Here is a tiny trained network, its code and every weight. The questions are about switching its units off for an input and a class, where a switched-off unit gives its printed mean instead of its output.

import numpy as np


def w(rows, s, z=0):
    codes = np.array(rows[::2]) - 128.0
    scale = np.full(codes.shape[1], s)
    scale[-1] = z or s
    return codes * scale


def f(y):
    return y / 2 * (1 + np.tanh(0.7978845608 * (y + 0.044715 * y**3)))


def log_softmax(a):
    a = a - a.max(-1, keepdims=True)
    return a - np.log(np.exp(a).sum(-1, keepdims=True))


def net(x, mask):
    res = np.array(x, float).reshape(1, 6) / 4 @ E
    y = f(res @ A[0][:, :-1].T + A[0][:, -1])
    res = res + np.where(mask, y, B[0][:, -1]) @ B[0][:, :-1]
    return log_softmax(res[-1] @ U[:, :-1].T + U[:, -1])


A, B = {}, {}
E = w([
[88,72,230,173,46,137],'x0',
[125,129,132,124,131,132],'x1',
[129,123,129,130,133,133],'x2',
[246,181,179,116,127,141],'x3',
[161,4,118,51,108,90],'x4',
[122,140,129,117,120,119],'x5',
],0.018)
A[0] = w([
[176,78,137,33,127,104,106],'N0',
[137,23,121,100,113,92,152],'N1',
[125,102,224,151,49,162,85],'N2',
[7,122,180,206,60,160,156],'N3',
[54,123,45,108,191,98,158],'N4',
[194,136,220,150,81,122,54],'N5',
[212,158,104,96,138,161,125],'N6',
[190,117,107,100,163,100,119],'N7',
[107,203,143,197,168,134,245],'N8',
],0.015,0.013)
B[0] = w([
[198,70,146,150,145,82,201],'N0',
[104,104,128,68,83,111,219],'N1',
[95,100,87,105,104,150,209],'N2',
[153,76,150,218,140,65,254],'N3',
[126,106,56,124,143,195,214],'N4',
[159,106,53,137,115,249,188],'N5',
[188,170,204,142,147,108,194],'N6',
[187,152,101,129,129,105,178],'N7',
[112,186,141,159,128,152,242],'N8',
],0.017,0.029)
U = w([
[80,167,54,174,151,218,236],'0',
[203,85,174,189,163,33,121],'1',
[166,74,31,22,130,147,217],'2',
[1,45,153,55,88,26,4],'3',
[152,242,217,99,175,133,42],'4',
],0.01,0.011)

Each question gives the input, the list of numbers given to net, and the class t.
The units are the neurons (one row each of A and B). Each row of codes is followed by its name. A weight is (code - 128) times the scale printed after its matrix; where a second scale follows, it is the last column's (A, B and U).
mask holds one flag per neuron, in row order. A switched-off neuron (its flag False) gives its mean, the last column of its row in B, instead of its output. The means were averaged over made-up inputs and are rounded, as every weight is.
A unit's drop is (log p(t) with every unit on - log p(t) with that unit switched off) / (log p(t) with every unit on - log p(t) with every unit switched off).
The circuit of an input: a set's keep is (log p(t) with only the set's units on - log p(t) with every unit switched off) / (log p(t) with every unit on - log p(t) with every unit switched off). Starting from all 9 units, units are removed one at a time, each time the one whose removal leaves the highest keep (on an exact tie, the one counted first), for as long as the keep stays at least 0.8.
units of the circuit, in order: the units of the circuit, biggest drop first
most important unit: the unit with the biggest drop
k most important neurons: the k neurons with the biggest drops, biggest first
drop of u: that unit's drop, to one decimal
input [-8,6,1,0,0,-8], class 0: most important unit	N4
input [-2,-1,-5,1,8,-4], class 1: 4 most important neurons	N0, N5, N2, N4
input [2,1,6,6,8,-4], class 2: 2 most important neurons	N3, N5
input [-5,1,7,1,0,5], class 4: units of the circuit, in order	N3, N6, N2
input [2,2,0,0,6,-3], class 3: 3 most important neurons	N4, N5, N1
input [6,8,0,1,-3,3], class 0: 4 most important neurons	N5, N2, N0, N6
input [1,-3,3,-7,5,-6], class 3: 2 most important neurons	N5, N1
input [-1,-6,0,0,-1,5], class 0: 3 most important neurons	N3, N6, N0
input [0,7,-6,8,-1,8], class 4: 3 most important neurons	N6, N4, N3
input [1,4,1,-8,2,-5], class 3: 2 most important neurons	N5, N3
input [1,-1,-2,-2,8,7], class 3: 3 most important neurons	N1, N5, N4
input [-5,7,-6,-4,0,5], class 0: 2 most important neurons	N1, N0
input [1,6,-4,3,6,3], class 2: 2 most important neurons	N3, N1
input [7,3,-6,-7,-7,-6], class 1: most important unit	N3
input [4,-2,-3,-5,-5,6], class 1: drop of N3	7.6
input [6,7,-5,-3,5,-1], class 3: drop of N1	0.1
input [2,-8,-8,-2,-7,-5], class 1: drop of N3	4.1
input [5,-3,8,8,3,-5], class 2: drop of N3	0.0
